Here is a tiny trained network, its code and every weight. The questions are about switching its units off for an input and a target symbol, where a switched-off unit gives its printed mean instead of its output.

import numpy as np


def w(rows, s, z=0):
    codes = np.array(rows[::2]) - 128.0
    scale = np.full(codes.shape[1], s)
    scale[-1] = z or s
    return codes * scale


def f(y):
    return y / 2 * (1 + np.tanh(0.7978845608 * (y + 0.044715 * y**3)))


def softmax(a):
    e = np.exp(a - a.max(-1, keepdims=True))
    return e / e.sum(-1, keepdims=True)


def log_softmax(a):
    a = a - a.max(-1, keepdims=True)
    return a - np.log(np.exp(a).sum(-1, keepdims=True))


def net(x, mask):
    ids = ['ΔΦΨΩαβεζηθμξστ'.index(c) for c in x.split()]
    T = len(ids)
    res = E[ids] + P[:T]
    u = 0
    for l in range(3):
        r = res
        for j in range(3):
            rows = slice(4 * j, 4 * j + 4)
            q, k, v = (r @ M[l][rows].T for M in (Q, K, V))
            z = softmax(np.where(np.tri(T) > 0, q @ k.T / 4**0.5, -1e9)) @ v
            o = O[l][rows]
            res = res + np.where(mask[u + j], z, o[:, -1]) @ o[:, :-1]
        u += 3
        y = f(res @ A[l][:, :-1].T + A[l][:, -1])
        res = res + np.where(mask[u : u + 8], y, B[l][:, -1]) @ B[l][:, :-1]
        u += 8
    return log_softmax(res[-1] @ U[:, :-1].T + U[:, -1])


Q, K, V, O, A, B = {}, {}, {}, {}, {}, {}
E = w([
[121,65,161],'Δ',
[83,122,186],'Φ',
[176,98,130],'Ψ',
[104,138,168],'Ω',
[123,107,236],'α',
[127,137,114],'β',
[174,145,139],'ε',
[137,145,155],'ζ',
[52,115,105],'η',
[88,149,123],'θ',
[115,185,166],'μ',
[200,178,251],'ξ',
[122,147,74],'σ',
[147,132,113],'τ',
],0.028)
P = w([
[27,135,27],'0',
[228,253,74],'1',
[22,75,15],'2',
[228,252,79],'3',
[20,58,9],'4',
[240,253,75],'5',
[15,31,11],'6',
],0.0039)
Q[0] = w([
[119,232,92],'0.h1',
[162,136,167],'0.h1',
[137,225,185],'0.h1',
[154,179,113],'0.h1',
[86,100,169],'0.h2',
[54,84,91],'0.h2',
[48,149,110],'0.h2',
[216,154,45],'0.h2',
[250,236,225],'0.h3',
[94,180,224],'0.h3',
[204,85,255],'0.h3',
[109,8,49],'0.h3',
],0.0093)
K[0] = w([
[135,151,166],'0.h1',
[78,132,125],'0.h1',
[163,121,182],'0.h1',
[144,153,123],'0.h1',
[128,143,125],'0.h2',
[161,153,115],'0.h2',
[155,125,192],'0.h2',
[113,158,115],'0.h2',
[135,143,171],'0.h3',
[114,165,171],'0.h3',
[132,101,249],'0.h3',
[91,88,87],'0.h3',
],0.016)
V[0] = w([
[180,157,75],'0.h1',
[98,54,188],'0.h1',
[141,80,255],'0.h1',
[195,137,109],'0.h1',
[137,136,130],'0.h2',
[166,103,172],'0.h2',
[163,138,159],'0.h2',
[130,124,119],'0.h2',
[123,127,132],'0.h3',
[155,123,186],'0.h3',
[124,127,132],'0.h3',
[178,105,131],'0.h3',
],0.0056)
O[0] = w([
[59,218,88,83],'0.h1',
[61,155,129,109],'0.h1',
[125,204,127,255],'0.h1',
[118,195,142,104],'0.h1',
[99,164,107,134],'0.h2',
[119,170,128,130],'0.h2',
[95,145,84,156],'0.h2',
[155,133,136,112],'0.h2',
[127,129,138,134],'0.h3',
[212,112,251,216],'0.h3',
[128,129,137,134],'0.h3',
[186,221,112,88],'0.h3',
],0.0023,0.0019)
A[0] = w([
[149,111,10,121],'0.n1',
[43,143,48,149],'0.n2',
[181,92,90,55],'0.n3',
[35,115,85,2],'0.n4',
[56,96,170,95],'0.n5',
[138,72,177,158],'0.n6',
[130,173,97,105],'0.n7',
[123,138,116,116],'0.n8',
],0.012,0.0047)
B[0] = w([
[47,167,111,209],'0.n1',
[126,57,254,243],'0.n2',
[98,254,219,125],'0.n3',
[244,136,165,151],'0.n4',
[88,153,78,250],'0.n5',
[102,95,118,248],'0.n6',
[118,119,77,189],'0.n7',
[124,126,120,121],'0.n8',
],0.0081,0.0024)
Q[1] = w([
[127,110,217],'1.h1',
[140,138,180],'1.h1',
[131,157,186],'1.h1',
[109,129,40],'1.h1',
[89,146,57],'1.h2',
[221,148,150],'1.h2',
[165,146,150],'1.h2',
[205,87,232],'1.h2',
[9,141,182],'1.h3',
[96,113,131],'1.h3',
[80,75,181],'1.h3',
[149,199,173],'1.h3',
],0.013)
K[1] = w([
[212,135,202],'1.h1',
[169,86,183],'1.h1',
[202,130,163],'1.h1',
[30,168,34],'1.h1',
[70,149,57],'1.h2',
[220,114,167],'1.h2',
[117,144,214],'1.h2',
[195,123,244],'1.h2',
[131,104,211],'1.h3',
[24,90,178],'1.h3',
[97,129,216],'1.h3',
[24,78,76],'1.h3',
],0.011)
V[1] = w([
[89,241,1],'1.h1',
[120,192,219],'1.h1',
[158,64,90],'1.h1',
[126,128,128],'1.h1',
[84,156,123],'1.h2',
[80,130,50],'1.h2',
[188,170,95],'1.h2',
[117,115,168],'1.h2',
[123,132,107],'1.h3',
[83,140,30],'1.h3',
[121,158,102],'1.h3',
[136,121,139],'1.h3',
],0.0064)
O[1] = w([
[66,114,127,66],'1.h1',
[215,174,166,253],'1.h1',
[136,157,174,54],'1.h1',
[129,127,132,128],'1.h1',
[126,132,57,151],'1.h2',
[238,251,52,80],'1.h2',
[186,121,136,90],'1.h2',
[139,105,177,162],'1.h2',
[141,137,116,113],'1.h3',
[173,206,144,72],'1.h3',
[174,156,146,110],'1.h3',
[115,117,146,132],'1.h3',
],0.0031,0.0045)
A[1] = w([
[123,90,23,31],'1.n1',
[254,198,30,127],'1.n2',
[100,146,117,170],'1.n3',
[85,182,54,79],'1.n4',
[35,76,110,2],'1.n5',
[111,79,65,24],'1.n6',
[78,157,69,52],'1.n7',
[111,140,61,144],'1.n8',
],0.0088,0.0059)
B[1] = w([
[152,146,181,105],'1.n1',
[254,89,111,252],'1.n2',
[91,115,117,198],'1.n3',
[75,94,212,124],'1.n4',
[140,212,122,170],'1.n5',
[112,208,155,108],'1.n6',
[158,110,229,97],'1.n7',
[87,106,157,131],'1.n8',
],0.007,0.0029)
Q[2] = w([
[23,167,121],'2.h1',
[74,49,153],'2.h1',
[205,86,66],'2.h1',
[26,98,148],'2.h1',
[194,89,160],'2.h2',
[114,155,115],'2.h2',
[133,25,99],'2.h2',
[171,165,162],'2.h2',
[143,75,175],'2.h3',
[195,15,120],'2.h3',
[106,7,145],'2.h3',
[216,146,99],'2.h3',
],0.011)
K[2] = w([
[154,121,193],'2.h1',
[113,61,155],'2.h1',
[170,103,74],'2.h1',
[146,97,201],'2.h1',
[138,142,149],'2.h2',
[141,99,109],'2.h2',
[149,137,107],'2.h2',
[157,125,109],'2.h2',
[118,152,178],'2.h3',
[138,97,175],'2.h3',
[137,134,251],'2.h3',
[141,166,102],'2.h3',
],0.018)
V[2] = w([
[138,169,141],'2.h1',
[130,123,113],'2.h1',
[112,151,121],'2.h1',
[140,68,175],'2.h1',
[119,247,124],'2.h2',
[144,124,141],'2.h2',
[128,129,118],'2.h2',
[118,67,99],'2.h2',
[84,89,120],'2.h3',
[127,145,73],'2.h3',
[128,147,114],'2.h3',
[101,138,106],'2.h3',
],0.015)
O[2] = w([
[151,253,84,169],'2.h1',
[77,125,132,88],'2.h1',
[127,155,136,118],'2.h1',
[165,52,132,232],'2.h1',
[127,181,131,180],'2.h2',
[129,142,124,157],'2.h2',
[149,115,171,106],'2.h2',
[131,243,93,29],'2.h2',
[152,85,168,79],'2.h3',
[95,23,100,2],'2.h3',
[119,108,86,99],'2.h3',
[67,50,75,65],'2.h3',
],0.005,0.0031)
A[2] = w([
[115,73,8,232],'2.n1',
[21,88,38,1],'2.n2',
[142,199,36,30],'2.n3',
[98,126,134,35],'2.n4',
[27,65,102,89],'2.n5',
[197,86,104,150],'2.n6',
[122,101,192,168],'2.n7',
[162,125,155,205],'2.n8',
],0.013,0.0043)
B[2] = w([
[149,153,2,197],'2.n1',
[233,141,178,185],'2.n2',
[163,113,142,227],'2.n3',
[127,103,153,116],'2.n4',
[144,101,199,252],'2.n5',
[88,63,149,217],'2.n6',
[124,139,73,244],'2.n7',
[86,130,85,237],'2.n8',
],0.011,0.0048)
U = w([
[82,62,115,157],'Δ',
[83,115,165,199],'Φ',
[139,114,158,121],'Ψ',
[10,174,119,197],'Ω',
[132,106,149,164],'α',
[87,141,49,148],'β',
[232,85,160,3],'ε',
[161,122,143,137],'ζ',
[96,104,141,205],'η',
[96,129,111,171],'θ',
[174,194,150,137],'μ',
[151,116,181,83],'ξ',
[145,113,225,9],'σ',
[158,120,64,106],'τ',
],0.013,0.0059)

Each question gives the input, a string of symbols that net reads in full, and the target symbol t.
The units are the heads (4 rows each of Q, K, V and O) and the neurons (one row each of A and B). Each row of codes is followed by its name. A weight is (code - 128) times the scale printed after its matrix; where a second scale follows, it is the last column's (O, A, B and U).
mask holds one flag per unit, layer by layer, with each layer's heads first. A switched-off unit (its flag False) gives its mean, the last column of its rows in O or B, instead of its output. The means were averaged over made-up inputs and are rounded, as every weight is.
A unit's drop is (log p(t) with every unit on - log p(t) with that unit switched off) / (log p(t) with every unit on - log p(t) with every unit switched off).
The circuit of an input: a set's keep is (log p(t) with only the set's units on - log p(t) with every unit switched off) / (log p(t) with every unit on - log p(t) with every unit switched off). Starting from the 12 units with the biggest drops (on a tie, the unit counted first), units are removed one at a time, each time the one whose removal leaves the highest keep (on an exact tie, the one counted first), for as long as the keep stays at least 0.8.
circuit, biggest first: the units of the circuit, biggest drop first
most important unit: the unit with the biggest drop
top k neurons: the k neurons with the biggest drops, biggest first
top k neurons in layer l: the k neurons of layer l with the biggest drops, biggest first
heads that matter: for each layer, one digit per head in row order, 1 if its drop is at least 0.15 and else 0, layers parted by /
drop of u: that unit's drop, to one decimal
input η ε σ μ μ μ μ, target Δ: circuit, biggest first => [0.n2; 0.n4; 2.h1; 1.h3]
input μ ε β β ζ ξ Ω, target μ: heads that matter => 000 / 001 / 001
input Δ Δ ε β ε, target τ: circuit, biggest first => [0.n2; 2.n1; 2.h3]
input σ Φ Ψ β ε μ Δ, target ε: heads that matter => 000 / 000 / 001
input μ Ω ξ Φ Φ σ μ, target μ: most important unit => 1.h1
input τ τ ε, target τ: heads that matter => 000 / 010 / 001
input μ β ε μ Δ σ Φ, target σ: top 4 neurons => [0.n5; 0.n2; 2.n5; 2.n2]
input β τ ε β μ β, target β: heads that matter => 000 / 110 / 001
input μ ε α ξ Φ Δ, target Δ: heads that matter => 001 / 111 / 110
input Δ ε ζ Ψ ε ε ξ, target μ: circuit, biggest first => [2.h3; 1.h2; 2.n7]
input ε μ μ Ψ Δ τ Δ, target ε: top 2 neurons => [2.n2; 2.n5]
input μ Δ μ Φ μ μ ξ, target μ: circuit, biggest first => [2.h3; 1.h2; 2.n7; 2.h1]
input μ ξ η, target Δ: heads that matter => 000 / 110 / 110
input ε ξ Ψ Δ μ β, target β: heads that matter => 000 / 100 / 001
input μ ε Δ Ω, target Ω: heads that matter => 000 / 000 / 000
input ε ξ β, target μ: heads that matter => 000 / 000 / 001
input Φ ε η ζ Δ Δ, target Δ: heads that matter => 000 / 000 / 100
input Δ μ μ, target Ω: heads that matter => 000 / 000 / 100
input ε Δ Δ ξ σ, target μ: heads that matter => 000 / 000 / 001
input Φ α μ τ, target τ: top 3 neurons in layer 2 => [2.n1; 2.n5; 2.n3]
input τ Φ ξ μ μ Ω ε, target μ: top 2 neurons => [0.n5; 2.n6]
input ε ξ Δ β μ ζ Φ, target μ: most important unit => 2.h3
input μ θ α ξ Δ ε β, target μ: top 4 neurons => [0.n1; 0.n2; 0.n5; 1.n2]
input β Ψ τ μ μ Ω Φ, target σ: top 4 neurons => [0.n5; 2.n5; 2.n2; 0.n2]
input ξ μ μ Ω ε, target μ: top 2 neurons in layer 0 => [0.n5; 0.n7]
input Ψ η Δ Ω η Φ μ, target Δ: top 3 neurons => [0.n2; 0.n4; 2.n2]
input Δ Δ Δ ε μ, target Ω: top 2 neurons in layer 0 => [0.n2; 0.n6]
input Δ β μ σ, target σ: drop of 1.h1 => 0.2
input μ ξ μ Φ μ τ Ω, target μ: drop of 1.h3 => 0.2
input Δ ξ Ψ τ μ, target μ: drop of 1.h1 => 0.3
